Each row was made from one walk, in order. Every step used is in the known rows, and no mark comes twice. Write each row's walk.
Each row is shifted at random along 8 fixed directions that mean nothing.
Known rows
lagotog -> dukep -> ratep -> seli: [ 15.0  -1.9 -11.5  13.3 -15.4  16.4 -34.7  25.2   7.9 -12.5   7.7  10.4
  -4.5 -24.7   5.0  22.9  26.0 -16.8  12.7  19.1  -9.6  16.8 -17.6  35.2
  34.0  -3.5  54.0 -13.3  25.0 -10.5  -3.5  31.7  -4.3   9.6  -6.2  26.9
   1.0 -18.6  31.8  34.6   6.5 -18.7]
dukep -> figaru -> vavot -> lagotog -> seli: [ 12.7  37.4 -13.7   0.6 -14.6  -6.3  15.6  32.3 -11.0  -8.9 -11.6 -47.0
  16.9   6.3  32.5  -9.8   2.7 -31.7 -31.8 -21.4   0.3  10.0   9.6 -28.8
  25.2 -26.8 -38.0  31.6  22.7  13.2   0.6  -3.5  -7.6  36.8  21.9 -14.0
  12.4   9.6 -13.6  -8.8  -8.8  22.0]
vavot -> kirako -> lagotog -> figaru -> reme -> dukep -> ratep -> seli: [ -1.0  -9.0   4.8   7.1 -37.9 -36.3  27.3  -0.6  24.3  11.3  -7.9 -22.0
  44.7   8.8  -6.1 -20.4  55.9   3.8  -3.7  -3.1   0.6   0.6 -17.1 -41.1
  -9.6 -14.0  37.3  36.3   6.3 -10.9  -8.7   8.2 -13.4  38.7  16.2  -0.4
   1.1   9.3   5.7  21.7  25.8  -3.6]
kirako -> figaru -> dukep -> ratep -> lagotog -> vavot: [ 25.9  -4.3 -20.3   5.4 -18.2  12.0  -1.0   0.4  12.5  -3.0  -1.2 -10.8
   4.1  -7.5  14.4   4.0  51.7  10.1  -9.5  20.2 -19.9  22.4 -27.8  -1.3
   4.5 -13.0  55.8  -7.6  -5.0 -13.2 -11.2  14.7   1.1 -20.7  11.2   4.3
 -17.7  14.5  41.2  10.6  27.2 -11.6]
ratep -> seli -> vavot -> lagotog -> figaru: [  4.9 -21.1 -12.2  16.2 -21.6  -7.8  -1.1  15.1   9.0   0.4   6.5  -7.9
  24.3 -15.6   5.5  12.5  30.6   8.8   0.2   9.7   5.6  -2.5 -17.9  43.4
  -5.5   6.0  32.8 -15.4   4.9  -7.1   2.8  38.3  17.4  -5.1  -8.6   2.3
   2.2 -30.0  48.5  11.3   0.1  13.7]
ratep -> seli -> lagotog -> vavot -> kirako -> figaru: [  2.2  24.9  -0.5  11.0   3.2 -39.0 -10.9  30.4   1.4   5.9 -18.6 -38.1
  19.0  -6.9  14.3 -15.0  23.7 -12.6 -27.8  -8.1  -8.9  26.5  10.0 -21.1
  28.5 -26.4 -20.8  27.9  17.2  11.9 -13.8 -15.9   8.7  42.9   5.1 -18.3
  11.3   3.9  18.4  15.7   2.1  32.5]
seli -> lagotog -> dukep -> vavot -> kirako -> figaru -> reme: [ -3.7  -7.4  36.5 -12.3 -16.1 -10.1  19.6 -18.1  -5.2  19.6  18.3 -40.6
  43.4   2.9   8.9 -19.5 -20.5  18.1  22.2 -37.8  23.1 -14.2 -10.4  10.4
 -34.0 -12.5  45.7  41.3 -36.1 -18.5  18.9  55.1 -20.9   2.3 -11.9   7.3
 -52.7   3.7  35.9   1.8  21.9   6.5]
seli -> lagotog -> dukep -> reme -> kirako -> figaru: [ -1.6 -15.6   3.9  -0.4   3.3  36.4   0.0  31.3 -13.6  15.4   5.4 -30.6
  -4.0 -20.6 -19.2   4.2  14.5  21.9  16.4 -22.3  18.6   4.1 -14.7   3.0
  18.8 -13.2  15.1  12.1   7.2  -7.9   1.6  11.6 -11.5 -15.4 -24.5  22.8
 -11.2  14.9  30.4  35.4  -6.4  -1.5]
kirako -> vavot -> lagotog -> figaru: [  9.4  15.3   1.5 -17.4 -14.1 -29.7  17.2   0.1 -30.0   0.8 -16.4 -38.7
  21.9   0.3  11.9 -20.8  12.4 -18.3 -27.3 -21.1   7.6   1.2   5.5 -10.1
 -13.9 -16.0 -12.5  25.2  -3.6  -8.4  28.9 -11.9   7.1   0.6  14.4  -9.6
  -4.7  -1.0  16.9 -12.2  -0.6  12.4]
lagotog -> dukep -> ratep -> seli -> vavot -> kirako -> figaru: [ 15.6  17.6   4.6  17.2  15.3  14.7 -16.4   3.2   6.1  -1.1  10.9 -19.4
  22.1  -9.6  29.1   9.2  11.3   1.3  -1.1 -11.8 -15.0  16.5  -4.1   4.2
  -6.4 -12.4  22.6  18.6   2.8  13.0  -4.0  33.0   8.0  17.6 -17.1   8.5
 -33.0  13.5  14.9  -9.2  15.8  -6.4]
lagotog -> figaru -> vavot -> kirako: [ 21.7   6.2 -17.9  -4.3 -19.1  -7.6  20.0   1.3  -7.4  -0.7  -4.5 -52.4
  16.8   2.8  16.9  -6.5  25.1  -7.0 -16.7  16.2 -15.6  12.0 -12.1  -1.8
  -5.2  -4.8  10.7   4.1  -0.7  -3.1   8.9  16.7  25.9   9.7   8.6   0.0
 -13.4   7.3  27.9  -1.5  -3.7   0.4]
ratep -> lagotog -> seli -> vavot -> kirako -> figaru -> dukep -> reme: [ 15.2  -1.3  10.2   8.9 -25.9   4.4   1.6   7.6   7.4   8.5   6.0 -29.9
  27.5 -10.1  20.8   3.3  29.4  -0.4   1.1  -8.4   5.9  -0.5 -20.4  16.1
 -15.1 -11.6  52.1  15.0   1.5  -6.3   8.0  49.5  -2.8   6.3  -6.7  17.5
 -31.8  -5.7  49.6  18.4  15.6   5.9]
figaru -> dukep -> ratep -> lagotog -> seli -> vavot: [-10.0 -10.7  29.8 -15.2 -23.4 -34.4  19.3 -37.0  11.6   5.9  -0.2  -5.4
  27.6   3.1   2.7 -34.1  -1.1  15.6   9.5 -12.8  26.4  -5.6 -31.9  14.0
 -29.7  -6.4  54.1  30.0 -26.1 -35.6  15.6  34.1 -31.9 -16.0  -2.2  -1.8
 -29.9  12.4  27.8   4.0  34.0  -7.9]
figaru -> vavot -> kirako -> lagotog: [-17.2 -23.2  22.4 -14.4 -52.0 -71.4  41.7  -8.6  -2.5  31.5   0.8 -28.4
  43.0  18.5  -1.9 -27.6   6.0  10.0  11.6 -28.2  35.4 -15.6 -10.9  -5.9
 -29.2 -10.2  35.2  30.3 -32.8 -20.8  15.8  28.1 -27.5  25.7  13.9 -10.7
  -2.9 -14.8  15.1  18.9  23.8  32.1]
seli -> vavot -> lagotog -> figaru: [ 14.2  14.8  10.5  -8.2  -6.7   3.6 -21.1  -1.3 -21.4 -11.8  -1.6 -29.4
  20.4 -24.4   9.1 -19.6   8.1 -17.4  -9.0   3.0 -16.3  20.1   1.5  36.3
  -4.9   4.7  14.2   9.9   4.4 -26.0   5.7  18.6  11.6 -20.3 -12.5   1.2
 -24.1 -18.7  49.4  13.8  -2.8   9.6]
lagotog -> dukep -> figaru -> reme: [ 21.1  11.6 -14.5 -11.4   5.3  35.0   4.4  -4.4 -11.0 -10.0  -0.4 -35.9
  -8.4   6.2   9.4  -6.4  11.0  10.2  -8.9   2.1 -15.4  13.9 -15.2 -15.8
   7.5  -9.1  11.5  19.1  -1.1 -14.9  -0.4  -2.4  -3.2 -11.2   3.9  13.3
 -22.8  42.3   4.7  -9.8   0.4 -22.8]
seli -> vavot -> kirako -> figaru -> lagotog -> dukep: [ 17.1 -13.2   6.3   3.7 -28.4 -18.6  23.0   1.3  -8.6  30.2   4.4 -37.5
  31.6  -6.8  17.2  14.1  23.5   7.1   2.4 -13.4  23.8 -16.7 -17.3   6.3
 -25.9 -20.3  36.5 -12.1 -11.5  31.7  23.9  61.8  20.6  -0.4   5.3  -2.1
 -20.8 -14.7  39.2   5.5  17.1  23.7]
ratep -> seli -> vavot -> kirako: [ -8.5   6.9  -1.3  10.5   3.9 -30.3  20.7  20.7  13.1  -2.1 -14.6  -8.8
   1.5   3.7  15.3   5.2  -5.9  -9.1 -10.8  -9.1  13.5   6.8 -11.8   0.3
   6.2  -7.2 -17.2  10.4  22.5  21.0  19.5   4.7   4.8  32.2  -9.5   3.9
  12.2   8.1  10.8   4.1 -13.7   9.3]
vavot -> lagotog -> figaru -> reme: [ 12.0  -5.9  27.7  10.9 -36.5 -28.7  16.1 -32.3  18.0  13.3 -15.5 -20.2
  53.6  -0.2  12.4 -18.3  42.0 -17.2 -23.9   5.8  -3.7 -18.5  -9.4   0.4
 -33.1  -0.8  34.7   8.6   6.5  -0.6  11.8  39.7  22.3  11.3  20.0 -20.1
   0.5 -21.3  26.8  -2.7  23.8  16.2]
vavot -> kirako -> figaru -> lagotog -> dukep -> reme: [ 36.1  16.9  -4.0  -1.1 -11.4  15.4   1.6  -4.6  -3.9   6.0 -17.5 -38.6
  14.7  -1.9  22.0 -12.6  62.3 -10.9 -25.3   3.2 -30.6  27.9 -18.2 -16.2
  -0.8 -10.1  30.4  16.1  11.1  -5.1  -6.2  10.6   9.8   5.1   9.3   9.0
 -19.7  22.7  17.7   8.9  17.8  -1.8]
dukep -> ratep -> seli -> vavot -> lagotog -> figaru: [-20.9   5.2  29.2  -2.2 -15.9 -46.4   1.5 -10.7  10.4  -0.2   1.1 -13.5
  52.8   4.7   8.8 -41.4  -8.7   3.9  -2.9 -22.7  18.6  -3.0  -2.7   0.4
 -19.3  -9.7  14.0  42.8 -12.7 -32.5   0.0   7.6 -27.3  20.4   4.7 -25.7
 -10.8  -4.7   2.9  -6.0  30.7   4.1]
ratep -> lagotog -> vavot -> kirako: [-17.8 -14.8  25.3   5.2  -8.2 -41.9  16.6 -16.4  19.6  11.9  -1.5 -12.5
  40.9   1.4   1.3 -19.4  -7.4  11.1   4.8 -17.6  17.5  -6.6 -16.4  15.4
 -11.2  -3.8  27.8  20.6 -18.4 -22.5   0.3  18.3  -4.6  15.5  -9.5  -9.0
  -9.7  -8.7  31.1  -1.4  13.5  20.3]
lagotog -> dukep -> vavot -> kirako -> figaru -> reme: [ 19.7  17.2  11.6  -4.5 -26.6  -1.7  -6.9  -5.6  -0.7   7.9  -2.9 -47.7
  33.8   8.0  25.5 -15.3  25.9 -15.8 -10.4   1.1 -23.0  12.3  -8.9 -20.1
  -7.9 -17.8  39.8  28.6   0.7 -11.1  -2.2  28.5  -1.2  25.6  17.5   1.0
 -29.7   6.2  15.0  10.2  32.2  -5.6]
figaru -> dukep -> reme -> vavot -> lagotog: [  6.2 -12.6 -27.1  13.5 -32.5  29.8   2.1  22.3  20.2  -8.0  16.5 -13.6
   7.0   9.1   4.2   5.5  41.1  14.2   9.0  24.2 -25.4  12.5 -20.2 -15.3
   9.4   4.8  37.0  10.6  11.7 -14.4 -34.7  23.7 -18.4 -18.9   3.4  12.7
   0.3   7.5   2.5  22.4  15.8  -7.5]
seli -> lagotog -> vavot -> kirako -> figaru: [ -3.1   7.2  22.5   3.3 -15.3 -30.8  -8.2  13.7 -10.9  22.4   6.0 -41.8
  42.1 -14.8   6.9 -14.5  -2.0  -6.2   0.5 -21.3  11.9  -1.6  17.1  -1.5
  -1.2 -23.8   6.8  19.1 -10.9   5.7  -1.8  26.1   4.3  22.6   2.3 -21.1
 -13.3 -24.5  27.1  15.6  16.7  33.0]
kirako -> figaru -> dukep -> vavot -> lagotog: [  8.5   1.9  17.8  -0.2 -28.0  -5.0  18.7  -7.1   3.8   6.5  10.6  -9.7
  34.4   8.0  19.7  -5.4   6.3  -2.1   5.9 -17.4   7.4 -10.2 -10.7   0.1
 -31.0  -6.1  39.8  22.2 -13.6  -6.2   8.0  40.4 -20.8   0.9   7.2   3.4
 -37.1  -6.0  15.9   0.4  27.2  10.6]
seli -> vavot -> kirako -> lagotog -> figaru -> reme: [ 21.5  -4.2 -32.1 -19.5 -45.0  -6.5  -7.0  16.0 -31.0   7.1  28.3 -61.4
  23.4  -1.2   9.4  -8.5  29.8  19.5   9.0  12.1 -17.5  10.2   4.0   5.0
 -20.1  -7.8  39.0   3.3 -36.4 -23.5  -6.2  29.7   0.7 -12.5  14.8   3.6
 -36.6 -16.1  35.4  11.2  12.7  -0.6]
seli -> lagotog -> figaru -> dukep -> vavot -> kirako: [ -8.1 -14.8  18.6  -2.3 -41.4 -38.0  56.2   5.6   9.0  26.5   2.9 -29.9
  38.5   3.1  15.1   3.3 -24.7  -2.6  12.9 -28.1  60.0 -39.2 -23.4  -5.0
 -22.1 -27.7  20.8   0.4  -6.9  28.4  50.2  61.0  -4.1  20.0  16.6 -11.0
 -13.8 -13.8  22.9   1.9  18.0   5.4]
ratep -> lagotog -> seli -> vavot -> kirako: [  8.5  -7.9 -18.7  17.7 -13.8 -15.2  -4.1  17.1  26.3   9.4 -26.6 -19.2
  14.6 -12.2  12.4  -7.1  61.2  -4.9 -27.3  10.7 -21.7  35.0 -23.3  -1.2
  27.0  -5.7  13.4 -11.4  23.3  -2.4 -24.5   8.6  20.9  15.2   3.4 -15.0
  35.8 -10.1  28.1  22.0  13.1  20.3]
kirako -> vavot -> lagotog -> dukep -> reme: [  5.7  13.8   7.4 -11.9 -18.5  14.9 -42.9  10.4 -23.3  -3.6  14.4 -31.1
  20.1  -3.6  10.5 -21.1  13.2  -5.7   8.1 -16.2 -17.6  23.3   7.5   7.1
  16.7 -11.8  40.1  46.0  -8.1 -49.4 -20.4   7.2 -33.0  -6.8  -3.1  13.4
 -20.3 -10.3  16.0  21.6  20.9   0.8]
figaru -> dukep -> vavot -> kirako -> lagotog -> seli: [ 10.4 -18.4  -6.1   4.6 -19.2   4.4  32.7 -17.1  17.0  25.1  17.4 -22.5
  36.1  12.7  12.5  -7.4  27.8  27.6  15.7 -21.7   0.4   2.0 -18.7  -4.8
 -15.1  -5.9  46.4  31.6 -34.0 -10.0 -18.3  44.9 -15.7   1.8  -6.0   4.2
 -20.8   8.6  -0.7  -6.3  28.1  12.4]
reme -> vavot -> lagotog -> dukep -> figaru: [ 13.0   2.4  -8.3   3.8  -5.7  24.2  14.7  -5.5  -3.6  -7.7  -2.9 -23.1
  16.1  -3.1  10.5  -0.4  24.0   0.7 -11.8   0.0 -16.3   5.9 -23.8  -0.9
 -12.8   4.6   7.8   5.0  11.5  -3.9  -2.0  24.6   9.0 -17.6  -2.3   3.6
 -18.8  22.4   3.4 -12.9  10.1  -3.8]
ratep -> lagotog -> dukep -> vavot -> kirako: [ -0.5  22.3   0.3 -13.6  -1.8  -5.2 -14.6  15.7  -9.7 -16.7  13.2 -20.9
  11.0  -0.1  22.3  -4.5 -33.7  -7.3  12.9 -19.0  -2.0  14.0 -10.5  12.3
  10.8 -10.7  16.5  19.2  -9.3 -23.5   2.4  10.7 -25.7  15.5  -5.2  19.6
 -42.8   0.7  20.5  -2.0   2.2  -7.3]
reme -> figaru -> lagotog -> dukep -> ratep: [  9.0   5.6  25.9  22.5  -9.4  11.3  -3.2  -2.2  19.0   5.7  -5.3 -12.7
  29.3 -11.8   3.3   0.8  27.6  -9.7  -2.7  -5.2  -1.8  -3.0  -8.1 -19.4
   7.1 -16.2  19.6  10.7  24.4  22.4 -15.8  35.3  -1.7   6.8   1.5  -7.3
  -1.2   2.2   7.0  15.2  22.0   9.2]
kirako -> figaru -> reme -> dukep -> ratep -> seli -> lagotog: [  2.1  -7.4 -14.4  19.1  -0.9  20.6  17.3  32.6  22.6  -5.5   3.0   5.2
  -8.6  -6.5  -6.9  21.5  32.1  15.4   5.8  -4.4   4.3   5.5 -10.7 -23.0
  13.4 -11.4  10.0   9.2  21.0  22.1  -6.1   8.0 -11.1   4.3 -10.3  20.8
   4.4  20.9  21.6  24.1 -10.2  -6.9]
dukep -> figaru -> kirako -> vavot -> lagotog: [ 16.6  17.3  -2.5  -2.9 -22.2  -1.0  11.6  13.5  -9.9   2.6  -7.3 -37.5
  15.4   5.9  23.7 -20.2  31.8  -6.8 -19.2 -20.2 -15.3  24.9  -6.1  -9.0
  -8.3  -8.3   8.8  32.0  -3.6 -20.4  -6.1  11.3 -17.7   9.3   9.3  -0.8
 -19.9  15.5   4.6   1.4  17.7  17.1]
ratep -> seli -> lagotog -> figaru: [  6.0  20.2   3.9 -10.3 -12.8 -34.9 -18.0   5.2 -18.8 -10.5  -7.4 -16.4
   6.5 -13.4   4.3 -11.5   7.1 -14.2 -13.4  10.6   2.3   1.5   0.8  21.4
  -5.2  -4.7  -1.9   0.7   5.8  -6.6  17.1   3.1   6.3  11.1   8.8  -1.2
 -21.0  -9.4  31.9   8.1  -3.6   4.1]
dukep -> ratep -> lagotog -> vavot -> kirako: [ -7.4  -9.0 -11.2  -1.8 -21.8 -19.9   2.7  -3.8  16.3   1.3  20.2 -14.8
  38.7   7.0  10.6 -20.9   6.6  22.7  11.4  -2.2  -8.7  10.8 -13.1   0.1
 -10.7  -4.0  41.5  12.0 -35.5 -38.3 -25.0  16.0 -22.6   7.5   8.7 -12.9
 -23.2  -2.6   2.4 -11.7  36.6 -11.9]
reme -> vavot -> kirako -> lagotog -> figaru: [  3.9 -16.5  17.8  17.2 -36.9 -23.8   4.0  -8.3   7.5  23.9   0.7 -27.6
  52.5 -12.2  -1.5  -3.8  43.9  -5.1  -0.8   2.4  -5.5 -10.8  -5.7   5.1
 -25.2  -0.5  30.9  -0.2   0.5   3.8  -7.3  45.9  23.3  12.7   3.4 -14.0
  -4.8 -28.3  28.3  18.2  25.3  27.7]

Which walk is each row?
[  0.6   4.0   1.8   4.6   3.7  29.1 -16.3  14.5 -12.0  -3.3  31.8 -42.6
   2.8   3.9   3.1   5.2   4.9  41.9  21.6 -15.8  -1.9   0.7  -4.9  12.2
 -10.4  -8.0  22.5  47.1 -19.1 -14.9 -17.0  33.4 -25.4 -13.4 -29.3  33.6
 -57.9  32.3  22.2   2.0  -0.3  -0.2] | ratep -> seli -> lagotog -> dukep -> reme -> figaru -> kirako -> vavot
[ 10.3   1.4 -22.0   8.5 -10.7  20.2 -18.2  29.6  -2.0  -2.0  31.1 -47.2
  23.9  -5.0   1.4   7.7  30.8  27.4  13.3   3.9 -23.0  10.9   5.0 -16.4
   0.7 -10.4  25.2  20.9 -13.0  -5.6 -41.1  21.8  -0.1   2.2 -11.8  18.3
 -36.4  -2.9  35.1  15.6  -2.0  12.1] | ratep -> lagotog -> seli -> vavot -> kirako -> figaru -> reme -> dukep
[ 21.3   6.9 -14.1  -0.5 -39.6   6.0 -29.7  27.9 -17.3  14.2  41.8 -45.4
  38.3  -9.3  24.0   5.1  18.5  11.7  23.6  -2.5  -9.2   8.3   7.3  -4.5
  -6.3 -25.2  53.5  -1.5 -29.5   1.2 -25.1  58.0 -14.8   3.9  15.7  -4.9
 -44.0 -26.3  16.0  14.1  41.3   3.5] | seli -> vavot -> kirako -> figaru -> lagotog -> dukep -> ratep
[ 21.1  10.4  -7.3  -9.5 -24.5  26.8 -17.9   3.7 -22.9   3.3  -0.4 -43.8
  17.7  -7.0  12.1 -14.9  54.9   1.4 -12.5  12.8 -33.4  22.4 -18.5  -0.1
 -19.5  -0.3  33.2   9.9   7.5 -23.2  -9.1  24.2   0.4 -20.0   2.3  10.6
 -39.7  11.7  15.6  17.3  27.5 -13.5] | seli -> vavot -> lagotog -> dukep -> reme -> kirako -> figaru
[ -2.8   4.3   9.8  26.7 -41.0  -2.0 -19.9  32.9  14.3  37.4   1.5 -44.3
  29.7   6.5  20.2  13.6  36.4   1.1  -6.4  -3.0   8.6 -15.1   0.7 -51.6
  20.4 -45.1   6.1   0.5  24.7  46.4 -25.1  38.8  -0.6  38.1  30.9 -28.2
  15.7  -8.8  -6.9  30.7  39.0  25.1] | seli -> lagotog -> dukep -> reme -> kirako -> figaru -> vavot
[  0.8   8.8  18.7  -2.6 -17.9 -45.4  32.3 -22.2  14.5  -0.1 -13.5 -28.4
  35.8   4.6  18.8 -33.5  14.1  -3.5 -15.0  -7.0   4.5  10.1 -22.4   8.1
 -25.3  -3.1  20.1  32.4  -6.6 -16.3  19.6  28.4  -4.2  24.5   0.5  -9.7
 -22.4  19.1  28.1  -3.7  16.0   0.1] | dukep -> ratep -> seli -> lagotog -> figaru -> vavot -> kirako
[-15.8  -2.1  -0.8  12.8  -0.9   9.5   6.8  31.2  10.5  -4.2  32.3 -25.2
  20.3   0.4   0.3   9.8 -28.2  31.1  24.2 -26.1  31.4 -19.9   1.8 -25.9
   5.9 -27.0  -0.7  26.9  -9.6  15.0 -16.4  22.9 -31.4  -1.2  -9.2   0.7
 -18.3  10.4   2.8  -4.5   3.3   3.1] | reme -> figaru -> dukep -> ratep -> lagotog -> seli -> vavot
[  7.8  12.0   2.8  -9.5 -26.7  30.1 -43.0  20.9 -28.0   2.5  35.7 -57.9
  23.7 -11.9  -8.3 -27.8  21.0  20.1  24.7  -2.5 -26.9  25.1  12.1  14.6
   4.7  -2.6  35.1  47.5 -23.3 -53.8 -49.4  28.5 -39.6  -4.7 -16.8  14.9
 -51.0  -2.0  24.7  42.8  15.0  13.4] | dukep -> figaru -> reme -> kirako -> lagotog -> seli -> vavot
[ -7.3  13.6   4.6   2.8 -32.6  -3.5 -45.8  30.2  -3.5  -8.2  28.2 -53.8
  35.9   8.2   6.5 -25.1  19.8  20.7  13.6   7.6 -20.6  13.7  -2.0  -5.7
   3.1  -8.7  36.4  51.5  -2.7 -42.6 -49.3  25.8 -40.6  15.3   0.7   8.4
 -42.2   2.0   3.2  27.1  29.7   4.9] | ratep -> seli -> vavot -> lagotog -> dukep -> reme -> figaru -> kirako
[  7.1  -0.7 -15.8  -3.5 -38.3 -35.1   9.7  36.3  -8.5   3.9   0.8 -26.1
  21.5 -17.4   9.1  -2.6  27.0 -12.4  -2.8  -0.3  10.6  11.8 -10.9  17.1
   1.4 -16.0  32.1  -1.3   1.0  -8.8  19.5  27.6  -6.2  24.3  12.4   1.3
  -8.5 -16.8  34.5  25.6  15.1  -3.3] | dukep -> ratep -> seli -> lagotog -> vavot -> kirako -> figaru
[ 27.4  12.1 -19.8 -10.7 -29.0  -8.9  16.2  -7.2  -2.2  -4.4 -18.1 -30.0
   2.7   2.1  11.2 -15.3  66.7  -0.2 -26.8  33.2 -29.6  25.3 -38.6 -22.8
 -16.8 -10.2  38.7  -0.3   4.4 -13.4   1.7   3.0   1.0 -12.8  22.8   5.6
 -37.0  38.4  24.3  10.6  31.1 -22.9] | reme -> kirako -> figaru -> dukep -> ratep -> lagotog -> vavot
[ 12.6  11.2  -8.3   7.5 -19.0 -17.3  20.5   0.1  20.7  -5.7  -7.6 -21.2
  21.4  12.4  18.3 -12.6  46.2   3.9 -18.6  10.0 -27.9  19.6 -23.5 -47.9
 -23.3  -7.2  21.9  15.9   2.6   1.3 -15.7   5.8  -7.2   9.8  17.1  -4.2
 -26.2  34.4   3.6  -3.0  32.8  -6.1] | reme -> vavot -> kirako -> figaru -> dukep -> ratep -> lagotog
[  5.3   6.7 -18.2   8.9  -3.4  39.9   9.9  28.4  -4.8   4.4  50.4 -49.3
  32.4   2.9  10.8  17.0 -11.5  24.7  28.2 -21.3   2.7 -14.3  21.3 -37.7
 -12.4 -24.8   5.3  34.4 -20.9  25.0 -17.9  38.9  -9.1   9.5 -10.3  12.2
 -40.1   9.2 -11.8 -13.2   1.4 -12.8] | lagotog -> seli -> vavot -> kirako -> figaru -> reme -> dukep -> ratep
[ 14.9  -6.2 -22.8   0.4  -1.9  14.2  24.5  19.7   8.9 -13.6   2.0 -24.0
  -2.6  -1.2   7.8  -5.0  33.0  15.9  -2.0   2.0 -17.0  35.1 -23.5  10.5
  -6.1   6.2  35.1  25.3  -2.3 -26.7   5.8   9.9 -10.1  -1.5 -21.2  29.0
 -17.9  31.7  39.7  14.8  -7.0 -21.0] | dukep -> ratep -> seli -> vavot -> kirako -> figaru -> reme
[ -9.1  -1.4  26.0  17.6 -51.4 -57.1  -8.1  -0.8  32.7  19.8  13.3 -14.1
  56.0  -0.1  16.5 -17.1  16.3  -4.6  15.3   6.1  11.3  -4.6 -11.3  -1.4
  -1.3 -22.0  64.3  23.5  -4.8  -2.5 -15.2  64.9 -24.6  42.3  17.5 -20.3
 -12.4 -26.7  15.4  29.5  55.0  13.3] | figaru -> dukep -> ratep -> seli -> lagotog -> vavot -> kirako
[  6.7  21.2  -9.2   5.4 -16.4  11.0 -36.6   1.8  13.9 -19.0  33.2 -28.5
  28.0  -1.2   6.2 -22.3  27.4  13.9  20.0  30.4 -54.4  37.1   1.9  -2.9
   6.8   2.4  49.1  44.7 -10.9 -36.1 -57.8  31.0 -25.8   7.7 -11.6  14.7
 -52.1   9.3  16.8  24.3  23.6 -15.9] | figaru -> reme -> dukep -> ratep -> seli -> lagotog -> vavot -> kirako
[ 19.9  13.7   5.3 -10.0 -20.1   9.1  -5.0 -27.2   1.5 -11.5 -12.1 -19.5
  15.4  -5.7   7.2 -23.6  59.2  -2.3 -19.0  19.7 -33.9  22.0 -22.2  -7.3
 -30.0   0.1  41.8  19.5   4.0 -25.4  -5.6  16.9  -1.0 -20.3   3.5  10.8
 -40.3  24.9  35.5  13.3  25.2 -21.5] | kirako -> figaru -> reme -> dukep -> ratep -> lagotog -> seli -> vavot
[ 18.4  11.8 -10.9 -12.4 -13.1   1.2  12.5  27.5 -15.9   3.5   1.5 -55.4
  13.8 -11.3   8.3 -20.0  19.4  -6.6  -2.5 -12.4   0.9  28.8  -5.3 -21.3
  14.9 -25.1  22.1  37.0  -0.7 -12.7   4.7  10.0 -12.8   6.7  -1.0   7.8
 -13.7  16.7  18.9  24.2   9.6  -7.0] | lagotog -> seli -> vavot -> kirako -> figaru -> dukep -> ratep
[ 13.0  21.0   9.5  -5.8  -1.9  23.5  11.0   4.7 -11.6 -18.8  -0.4 -34.3
  17.2  -9.1   3.4 -15.4  12.2 -17.8  -4.4 -18.7 -11.8  16.9   4.3 -17.5
   4.1 -13.2  11.0  54.7  12.9 -16.7   8.8   1.3 -11.8 -10.9 -14.5  22.5
 -21.8  17.5  32.7  12.5 -11.9  -9.5] | kirako -> vavot -> lagotog -> figaru -> reme -> dukep -> ratep
[-20.3 -25.4  13.8 -15.6 -39.7 -32.0  31.8  -9.9   7.1   2.1  25.4 -30.6
  51.1   8.9 -15.8 -29.3  -4.5  32.2  33.7 -11.3  25.1 -13.3 -28.2  -0.8
 -32.1  -1.0  59.3  31.6 -39.2 -54.3  -2.0  28.8 -34.3   4.5  -2.8   8.9
 -47.6   1.4  33.9  12.4  23.0 -11.9] | reme -> dukep -> ratep -> lagotog -> figaru -> vavot -> kirako
[ -7.3   1.3  11.6   4.3  15.9  -7.4  26.9  -4.9  12.4   0.7   2.4 -39.1
  27.6  11.6  -5.0 -14.0   3.6  26.4  -0.7 -19.8   0.2   0.9  -6.4 -36.6
  -6.2 -15.5   3.8  52.1 -12.1  -6.4 -13.8 -12.6  -2.4   8.5 -17.7  10.1
 -27.8  35.0  29.3  -4.8  -9.6  14.3] | ratep -> lagotog -> vavot -> kirako -> figaru -> reme -> dukep
[ 22.5  24.1   5.4 -19.6 -35.3 -55.6   6.2  -0.3 -13.8  -1.8 -20.8 -34.3
  28.0   1.0  14.1 -35.7  51.4 -23.3 -22.7   2.9 -10.6  25.6 -21.1 -14.1
 -11.5 -14.4  42.2  30.6   1.6 -26.5  12.0   3.5 -17.2  34.4  25.8   5.2
 -29.1  13.9  17.7  19.2  30.2  -3.6] | vavot -> kirako -> figaru -> lagotog -> dukep -> ratep -> seli
[ -1.2   4.6  10.1   6.0  -5.0  -7.6  21.1  -6.7  18.3  -1.8  12.6 -13.1
  30.2   8.4  -0.8 -16.8  26.1  22.6   8.1 -10.7 -11.4   6.3  -6.4 -28.4
 -33.1   0.9  25.2  44.2 -12.2  -6.8 -14.9  19.5 -22.1  17.4 -10.6  12.9
 -43.4  29.2   5.6   1.9  15.7  -7.8] | vavot -> kirako -> figaru -> reme -> dukep -> ratep -> seli -> lagotog
[ 14.8   1.9 -17.1 -11.7 -46.1 -35.1  10.4   6.3 -18.7  13.5  -4.6 -29.3
  21.2   3.8  24.1  -0.3  39.6   0.3 -10.4  -1.8   5.8   2.5 -28.1   5.5
 -27.0 -12.4  33.9  -8.9  -5.4  -2.0  21.2  36.7  -2.9  20.4  26.5  -0.1
 -26.3   1.1   9.0   2.2  34.2  -2.9] | ratep -> seli -> vavot -> kirako -> lagotog -> dukep -> figaru
[ -6.2 -21.2 -10.8  12.3 -25.0   2.1  17.5  19.7  22.4  11.1  15.0 -12.2
  29.3   5.2 -10.5   7.9  33.3  26.3  10.0 -13.3  17.9 -20.5  -7.4 -43.4
  -0.6 -23.4  27.7  13.9  -7.8   3.6 -20.3   9.2 -17.4  13.6  14.4   0.0
   4.1   2.7   1.7   6.5  17.2  -3.5] | kirako -> figaru -> reme -> dukep -> ratep -> lagotog -> seli
